[[140 105 123 139 138 142 117 120 114 141 125 144 117 130 141 122]
 [135 116 137 140 144 129 128 132 116 129 112 124 123 116 130 155]
 [106 127 125 129 122 132 132 134 120 137 141 110 131 139 138 128]
 [130 124 122 138 145 111 123 121 118 145 152 115 139 144 112 131]]
:
[[130 124 122 138 145 111 123 121 118 145 152 115 139 144 112 131]
 [140 105 123 139 138 142 117 120 114 141 125 144 117 130 141 122]
 [135 116 137 140 144 129 128 132 116 129 112 124 123 116 130 155]
 [106 127 125 129 122 132 132 134 120 137 141 110 131 139 138 128]]

[[144 154 130 151 138 113 141 136 122 110 145]
 [120 109 131 105 156 152 155 146 154 117 120]]
:
[[120 109 131 105 156 152 155 146 154 117 120]
 [144 154 130 151 138 113 141 136 122 110 145]]

[[123 133 129 130 125 122 145 150 105 127]
 [120 143 119 121 122 131 142 134 129 133]
 [137 118 146 136 135 128 130 129 137 113]
 [121 134 129 130 125 123 146 149 107 128]
 [135 119 147 135 134 132 129 127 138 117]
 [129 118 123 133 126 131 133 112 143 133]]
:
[[129 118 123 133 126 131 133 112 143 133]
 [123 133 129 130 125 122 145 150 105 127]
 [120 143 119 121 122 131 142 134 129 133]
 [137 118 146 136 135 128 130 129 137 113]
 [121 134 129 130 125 123 146 149 107 128]
 [135 119 147 135 134 132 129 127 138 117]]

[[137 128 142 140 127]
 [118 134 114 118 127]
 [132 113 133 126 132]
 [118 148 114 124 124]
 [131 146 133 139 123]
 [131 119 133 129 130]
 [126 123 124 122 129]
 [125 149 123 133 122]
 [135 117 137 133 130]
 [121 139 118 124 126]
 [125 144 123 130 125]
 [134 143 137 143 124]]
:
[[134 143 137 143 124]
 [137 128 142 140 127]
 [118 134 114 118 127]
 [132 113 133 126 132]
 [118 148 114 124 124]
 [131 146 133 139 123]
 [131 119 133 129 130]
 [126 123 124 122 129]
 [125 149 123 133 122]
 [135 117 137 133 130]
 [121 139 118 124 126]
 [125 144 123 130 125]]

[[127 135 139 120 132 142 104 129 127 135 131 121 135]
 [115 130 134 145 123 120 125 137 122 142 126 124 137]
 [111 135 112 148 143 112 120 132 123 132 135 128 132]
 [132 131 141 125 121 133 118 125 114 130 108 119 122]]
:
[[132 131 141 125 121 133 118 125 114 130 108 119 122]
 [127 135 139 120 132 142 104 129 127 135 131 121 135]
 [115 130 134 145 123 120 125 137 122 142 126 124 137]
 [111 135 112 148 143 112 120 132 123 132 135 128 132]]

[[132 152 114 120 120 150 124]
 [126 146 151 109 151 117 106]
 [137 107 123 133 110 126 106]
 [117 108 149 129 138 130 134]
 [145 122 125 109 140 137 124]
 [119 111 109 149 114 126 116]]
:
[[119 111 109 149 114 126 116]
 [132 152 114 120 120 150 124]
 [126 146 151 109 151 117 106]
 [137 107 123 133 110 126 106]
 [117 108 149 129 138 130 134]
 [145 122 125 109 140 137 124]]

[[131 125 130 133 128 127 130 127 131 127]
 [123 128 126 131 130 126 136 130 123 132]
 [130 129 130 133 130 127 125 129 126 131]
 [136 118 126 114 137 157 129 132 124 141]
 [126 120 130 143 120 127 105 134 140 117]
 [120 136 143 129 118 133 131 118 144 121]
 [140 119 133 145 126 116 139 132 143 123]]
:
[[140 119 133 145 126 116 139 132 143 123]
 [131 125 130 133 128 127 130 127 131 127]
 [123 128 126 131 130 126 136 130 123 132]
 [130 129 130 133 130 127 125 129 126 131]
 [136 118 126 114 137 157 129 132 124 141]
 [126 120 130 143 120 127 105 134 140 117]
 [120 136 143 129 118 133 131 118 144 121]]

[[131 117 131 128 121 120 105 125]
 [149 117 126 132 139 116 109 130]
 [125 144 136 121 147 123 119 136]
 [144 136 103 134 121 123 125 146]
 [135 144 101 118 139 132 120 123]]
:
[[135 144 101 118 139 132 120 123]
 [131 117 131 128 121 120 105 125]
 [149 117 126 132 139 116 109 130]
 [125 144 136 121 147 123 119 136]
 [144 136 103 134 121 123 125 146]]
---
[[124 127 124 107]
 [123 127 125 107]
 [124 127 124 107]
 [124 134 126 109]]
:
[[124 127 124 107]
 [124 127 124 107]]

[[127 130 125 143 127 127 124 127 139 137 140 126]
 [118 139 134 149 108 141 127 111 120 131 102 115]]
:
[[127 130 125 143 127 127 124 127 139 137 140 126]]

[[131 129 126 123 139 141 129 128]
 [140 131 129 126 130 129 134 131]
 [104 123 129 138 111 110 116 123]]
:
[[131 129 126 123 139 141 129 128]
 [104 123 129 138 111 110 116 123]]

[[113 113 131 144 125 145 136 121 111]
 [125 128 143 135 114 136 139 113 147]
 [113 117 122 139 133 135 140 120 117]
 [109 110 120 135 147 124 141 124 114]
 [140 126 120 126 135 109 118 144 135]
 [133 134 121 130 138 121 133 130 120]
 [143 133 121 132 126 118 116 151 131]
 [139 135 147 148 106 149 129 129 120]
 [134 142 127 146 116 140 144 115 133]]
:
[[113 113 131 144 125 145 136 121 111]
 [113 117 122 139 133 135 140 120 117]
 [140 126 120 126 135 109 118 144 135]
 [143 133 121 132 126 118 116 151 131]
 [134 142 127 146 116 140 144 115 133]]

[[133 142 149]
 [120 111 137]
 [108 138 140]
 [142 139 143]
 [121 108 134]
 [142 140 108]
 [140 145 146]
 [116 135 129]]
:
[[133 142 149]
 [108 138 140]
 [121 108 134]
 [140 145 146]]

[[124 125 121 149 132]
 [134 128 140 122 129]
 [132 128 139 120 129]
 [137 141 124 139 127]]
:
[[124 125 121 149 132]
 [132 128 139 120 129]]
